Below is a small trained network, with its code and all its weights. Each question gives an input and a class and asks what happens when units are switched off, that is, made to give their printed mean instead of their output.

import numpy as np


def w(rows, s, z=0):
    codes = np.array(rows[::2]) - 128.0
    scale = np.full(codes.shape[1], s)
    scale[-1] = z or s
    return codes * scale


def f(y):
    return np.maximum(y, 0)


def log_softmax(a):
    a = a - a.max(-1, keepdims=True)
    return a - np.log(np.exp(a).sum(-1, keepdims=True))


def net(x, mask):
    res = np.array(x, float).reshape(1, 8) / 4 @ E
    y = f(res @ A[0][:, :-1].T + A[0][:, -1])
    res = res + np.where(mask, y, B[0][:, -1]) @ B[0][:, :-1]
    return log_softmax(res[-1] @ U[:, :-1].T + U[:, -1])


A, B = {}, {}
E = w([
[244,63,60,63],'x0',
[127,126,128,127],'x1',
[130,131,127,129],'x2',
[202,103,254,153],'x3',
[115,23,91,253],'x4',
[130,132,127,131],'x5',
[128,128,128,128],'x6',
[125,124,129,127],'x7',
],0.0087)
A[0] = w([
[200,110,209,102,29],'N1',
[160,147,74,83,130],'N2',
[121,104,112,121,83],'N3',
[140,149,78,80,141],'N4',
[120,113,127,123,117],'N5',
[84,105,137,137,97],'N6',
[126,116,122,108,128],'N7',
[186,74,112,100,156],'N8',
[57,107,92,138,57],'N9',
[86,131,81,125,157],'N10',
[134,218,175,56,177],'N11',
[125,186,185,71,78],'N12',
[185,69,110,111,66],'N13',
[118,81,135,196,129],'N14',
[170,111,187,111,69],'N15',
[107,137,92,106,151],'N16',
[144,129,114,99,120],'N17',
[162,114,172,115,80],'N18',
[195,141,179,137,177],'N19',
[143,101,150,154,90],'N20',
[160,127,180,159,150],'N21',
[97,112,183,202,106],'N22',
[160,150,43,59,123],'N23',
[140,89,63,191,31],'N24',
[203,63,112,114,6],'N25',
[19,198,148,120,49],'N26',
[132,135,117,78,136],'N27',
[116,194,209,55,55],'N28',
[83,120,113,137,90],'N29',
[111,68,75,179,121],'N30',
[137,122,148,137,109],'N31',
[156,166,78,33,148],'N32',
[127,95,179,197,111],'N33',
[123,158,158,74,169],'N34',
[119,121,120,108,107],'N35',
[119,69,91,153,42],'N36',
[113,125,73,73,94],'N37',
[221,66,85,117,89],'N38',
[45,176,7,165,126],'N39',
],0.015,0.012)
B[0] = w([
[176,44,145,137,171],'N1',
[111,126,134,191,183],'N2',
[137,111,121,133,133],'N3',
[127,138,133,190,183],'N4',
[143,135,135,127,130],'N5',
[133,164,130,133,143],'N6',
[137,137,129,140,140],'N7',
[157,76,131,140,202],'N8',
[87,153,109,80,155],'N9',
[143,89,140,111,182],'N10',
[159,59,133,59,250],'N11',
[103,162,116,57,189],'N12',
[113,146,147,43,169],'N13',
[108,172,124,164,186],'N14',
[156,78,155,116,159],'N15',
[130,119,130,169,170],'N16',
[130,132,138,154,151],'N17',
[153,95,144,119,151],'N18',
[81,166,108,90,206],'N19',
[112,148,114,151,145],'N20',
[120,182,130,120,183],'N21',
[123,204,110,171,184],'N22',
[132,150,124,219,206],'N23',
[173,55,169,140,163],'N24',
[83,198,110,51,162],'N25',
[182,37,146,114,193],'N26',
[129,123,125,165,167],'N27',
[95,192,102,51,202],'N28',
[103,139,123,100,145],'N29',
[145,126,138,56,194],'N30',
[145,132,126,143,138],'N31',
[146,150,144,229,218],'N32',
[99,171,110,175,180],'N33',
[125,69,136,129,200],'N34',
[126,129,114,133,134],'N35',
[162,71,141,131,152],'N36',
[124,143,104,172,168],'N37',
[130,88,142,28,203],'N38',
[122,119,136,3,228],'N39',
],0.04,0.015)
U = w([
[245,65,145,79,204],'0',
[129,215,95,3,187],'1',
[147,225,103,208,3],'2',
],0.0061,0.0026)

Each question gives the input, the list of numbers given to net, and the class t.
The units are the neurons (one row each of A and B). Each row of codes is followed by its name. A weight is (code - 128) times the scale printed after its matrix; where a second scale follows, it is the last column's (A, B and U).
mask holds one flag per neuron, in row order. A switched-off neuron (its flag False) gives its mean, the last column of its row in B, instead of its output. The means were averaged over made-up inputs and are rounded, as every weight is.
A unit's drop is (log p(t) with every unit on - log p(t) with that unit switched off) / (log p(t) with every unit on - log p(t) with every unit switched off).
The circuit of an input: a set's keep is (log p(t) with only the set's units on - log p(t) with every unit switched off) / (log p(t) with every unit on - log p(t) with every unit switched off). Starting from the 12 units with the biggest drops (on a tie, the unit counted first), units are removed one at a time, each time the one whose removal leaves the highest keep (on an exact tie, the one counted first), for as long as the keep stays at least 0.8.
units of the circuit, in order: the units of the circuit, biggest drop first
top k neurons: the k neurons with the biggest drops, biggest first
drop when u is switched off: that unit's drop, to one decimal
input [-6,7,5,-8,-4,-6,-3,4], class 0: units of the circuit, in order	N26
input [-7,2,2,7,1,1,-2,-7], class 2: top 2 neurons	N39; N22
input [3,6,-2,1,6,7,-2,-8], class 1: top 2 neurons	N26; N11
input [8,-7,2,7,3,2,3,-8], class 1: top 2 neurons	N25; N19
input [0,-6,-2,8,-7,-6,-6,4], class 1: top 4 neurons	N28; N19; N12; N26
input [0,1,4,8,-7,-7,6,-7], class 1: top 3 neurons	N28; N19; N12
input [1,0,-7,1,-8,-7,4,0], class 0: top 3 neurons	N11; N34; N32
input [6,2,-7,8,1,3,-4,5], class 1: top 3 neurons	N25; N19; N13
input [-8,3,6,0,7,-4,8,0], class 1: top 2 neurons	N39; N32
input [0,2,-4,4,-3,-2,-7,-3], class 1: top 2 neurons	N26; N19
input [5,8,7,0,-1,6,-4,3], class 2: drop when N11 is switched off	0.2
input [7,7,8,2,1,-4,-4,5], class 1: drop when N38 is switched off	0.1
input [2,-4,6,-5,-7,4,7,-8], class 2: drop when N32 is switched off	0.1
input [-3,-4,1,7,-5,-5,3,-3], class 1: top neuron	N28
